Below is a small trained network, with its code and all its weights. Each question gives an input and a target symbol and asks what happens when units are switched off, that is, made to give their printed mean instead of their output.

import numpy as np


def w(rows, s, z=0):
    codes = np.array(rows[::2]) - 128.0
    scale = np.full(codes.shape[1], s)
    scale[-1] = z or s
    return codes * scale


def f(y):
    return np.maximum(y, 0)


def softmax(a):
    e = np.exp(a - a.max(-1, keepdims=True))
    return e / e.sum(-1, keepdims=True)


def log_softmax(a):
    a = a - a.max(-1, keepdims=True)
    return a - np.log(np.exp(a).sum(-1, keepdims=True))


def net(x, mask):
    ids = ['αβδζπτψ'.index(c) for c in x.split()]
    T = len(ids)
    res = E[ids] + P[:T]
    u = 0
    for l in range(2):
        r = res
        for j in range(2):
            rows = slice(2 * j, 2 * j + 2)
            q, k, v = (r @ M[l][rows].T for M in (Q, K, V))
            z = softmax(np.where(np.tri(T) > 0, q @ k.T / 2**0.5, -1e9)) @ v
            o = O[l][rows]
            res = res + np.where(mask[u + j], z, o[:, -1]) @ o[:, :-1]
        u += 2
        y = f(res @ A[l][:, :-1].T + A[l][:, -1])
        res = res + np.where(mask[u : u + 8], y, B[l][:, -1]) @ B[l][:, :-1]
        u += 8
    return log_softmax(res[-1] @ U[:, :-1].T + U[:, -1])


Q, K, V, O, A, B = {}, {}, {}, {}, {}, {}
E = w([
[130,228,157,153],'α',
[119,193,137,106],'β',
[71,179,112,138],'δ',
[96,70,164,119],'ζ',
[128,43,151,136],'π',
[237,92,115,201],'τ',
[4,129,96,152],'ψ',
],0.019)
P = w([
[135,141,61,110],'0',
[157,104,238,117],'1',
[155,152,112,154],'2',
[127,126,248,84],'3',
[125,162,106,141],'4',
[129,187,248,87],'5',
],0.013)
Q[0] = w([
[214,175,68,158],'L0H0',
[32,245,150,183],'L0H0',
[138,254,156,139],'L0H1',
[101,130,193,44],'L0H1',
],0.009)
K[0] = w([
[162,1,192,51],'L0H0',
[144,169,22,57],'L0H0',
[42,58,97,53],'L0H1',
[77,70,221,117],'L0H1',
],0.0099)
V[0] = w([
[103,226,149,128],'L0H0',
[109,204,168,157],'L0H0',
[133,152,99,216],'L0H1',
[66,113,1,40],'L0H1',
],0.0073)
O[0] = w([
[174,174,144,134,253],'L0H0',
[117,245,124,132,220],'L0H0',
[63,125,137,144,131],'L0H1',
[120,90,108,42,129],'L0H1',
],0.011,0.0059)
A[0] = w([
[113,53,122,101,53],'L0N0',
[149,90,174,178,252],'L0N1',
[130,141,142,75,178],'L0N2',
[116,137,201,51,2],'L0N3',
[239,86,129,156,162],'L0N4',
[207,177,200,182,151],'L0N5',
[209,119,254,129,107],'L0N6',
[96,165,142,160,20],'L0N7',
],0.0098,0.0024)
B[0] = w([
[174,93,97,163,136],'L0N0',
[138,254,49,132,152],'L0N1',
[104,89,136,94,158],'L0N2',
[122,127,164,195,166],'L0N3',
[58,110,221,132,143],'L0N4',
[72,64,114,80,253],'L0N5',
[191,129,88,46,203],'L0N6',
[100,95,169,213,177],'L0N7',
],0.0076,0.016)
Q[1] = w([
[175,110,58,191],'L1H0',
[131,157,167,120],'L1H0',
[105,247,43,148],'L1H1',
[74,129,196,156],'L1H1',
],0.012)
K[1] = w([
[206,99,110,114],'L1H0',
[90,186,197,73],'L1H0',
[91,88,1,101],'L1H1',
[26,180,177,150],'L1H1',
],0.0082)
V[1] = w([
[99,111,88,197],'L1H0',
[62,138,138,49],'L1H0',
[173,2,35,93],'L1H1',
[130,164,47,37],'L1H1',
],0.0084)
O[1] = w([
[189,184,248,137,103],'L1H0',
[105,75,179,115,216],'L1H0',
[101,63,148,74,2],'L1H1',
[32,200,140,98,169],'L1H1',
],0.012,0.0099)
A[1] = w([
[55,84,206,96,23],'L1N0',
[223,129,138,54,253],'L1N1',
[115,80,254,96,225],'L1N2',
[124,147,122,142,129],'L1N3',
[52,108,139,220,116],'L1N4',
[113,198,127,161,179],'L1N5',
[113,163,199,132,94],'L1N6',
[148,21,76,186,116],'L1N7',
],0.0097,0.0041)
B[1] = w([
[103,182,182,196,201],'L1N0',
[161,1,123,106,157],'L1N1',
[165,121,50,218,202],'L1N2',
[141,68,158,155,160],'L1N3',
[170,111,173,42,189],'L1N4',
[129,104,54,104,250],'L1N5',
[124,111,191,123,197],'L1N6',
[39,178,142,109,140],'L1N7',
],0.0092,0.015)
U = w([
[146,221,2,223,48],'α',
[108,176,138,68,59],'β',
[101,181,153,168,4],'δ',
[111,139,46,86,224],'ζ',
[116,117,83,142,207],'π',
[129,119,80,154,229],'τ',
[192,145,187,207,155],'ψ',
],0.0089,0.0025)

Each question gives the input, a string of symbols that net reads in full, and the target symbol t.
The units are the heads (2 rows each of Q, K, V and O) and the neurons (one row each of A and B). Each row of codes is followed by its name. A weight is (code - 128) times the scale printed after its matrix; where a second scale follows, it is the last column's (O, A, B and U).
mask holds one flag per unit, layer by layer, with each layer's heads first. A switched-off unit (its flag False) gives its mean, the last column of its rows in O or B, instead of its output. The means were averaged over made-up inputs and are rounded, as every weight is.
A unit's drop is (log p(t) with every unit on - log p(t) with that unit switched off) / (log p(t) with every unit on - log p(t) with every unit switched off).
The circuit of an input: a set's keep is (log p(t) with only the set's units on - log p(t) with every unit switched off) / (log p(t) with every unit on - log p(t) with every unit switched off). Starting from the 12 units with the biggest drops (on a tie, the unit counted first), units are removed one at a time, each time the one whose removal leaves the highest keep (on an exact tie, the one counted first), for as long as the keep stays at least 0.8.
circuit, biggest first: the units of the circuit, biggest drop first
top k neurons: the k neurons with the biggest drops, biggest first
top k neurons in layer l: the k neurons of layer l with the biggest drops, biggest first
which heads matter: for each layer, one digit per head in row order, 1 if its drop is at least 0.15 and else 0, layers parted by /
input ψ β α α τ, target δ: circuit, biggest first => [L1H1; L0H1; L0N4; L0N1]
input α α ζ α α ψ, target ψ: top 2 neurons in layer 0 => [L0N6; L0N7]
input δ β α, target β: circuit, biggest first => [L0H1; L1H1]
input β α α, target ζ: which heads matter => 00 / 10
input ψ τ π τ α τ, target τ: top 2 neurons => [L0N4; L1N1]
input ψ α π, target δ: top 2 neurons => [L0N1; L1N0]
input τ α α, target ψ: top 2 neurons in layer 1 => [L1N2; L1N4]
input π α β, target τ: circuit, biggest first => [L0H0; L1H1; L1N2]
input β α β, target ζ: circuit, biggest first => [L1H0; L1N0; L0H1]
input α β α ψ π, target α: circuit, biggest first => [L1H1; L0H0]
input ψ α δ, target δ: top 2 neurons in layer 1 => [L1N0; L1N5]
input α δ ζ, target α: circuit, biggest first => [L1H1; L0H1; L0H0]
input ψ α ψ β ζ, target δ: circuit, biggest first => [L1H1; L0H1; L1N0; L0N1]
input α α α α, target α: circuit, biggest first => [L1H1; L0H0]
input α ψ α β, target ψ: top 3 neurons => [L0N6; L0N1; L0N3]
input ζ ζ α ζ, target ζ: top 2 neurons => [L0N6; L0N1]
input τ ψ α δ, target ψ: top 2 neurons in layer 0 => [L0N6; L0N3]
input ψ ψ ψ ψ α, target δ: top 2 neurons => [L1N0; L0N7]
input δ β ψ β, target ψ: circuit, biggest first => [L0N6; L1H0; L1N2]
input δ β ψ α ζ, target β: top 2 neurons => [L1N2; L1N4]
input β β τ, target ζ: top neuron => [L0N1]
input δ α ψ ψ α, target β: top 2 neurons => [L0N5; L1N2]
input δ ζ δ, target β: top 2 neurons => [L1N2; L0N5]
input ψ α ψ α τ, target δ: which heads matter => 11 / 01
input δ α ψ, target β: top 3 neurons => [L0N5; L1N4; L1N2]
input β β α, target ζ: top 2 neurons in layer 1 => [L1N0; L1N2]
input δ ψ β, target β: top 2 neurons in layer 1 => [L1N2; L1N6]
input ζ ψ α ψ ψ α, target ψ: top 2 neurons in layer 1 => [L1N6; L1N1]
input δ α δ, target β: top neuron in layer 1 => [L1N2]
input π β α τ β, target τ: top neuron => [L1N2]
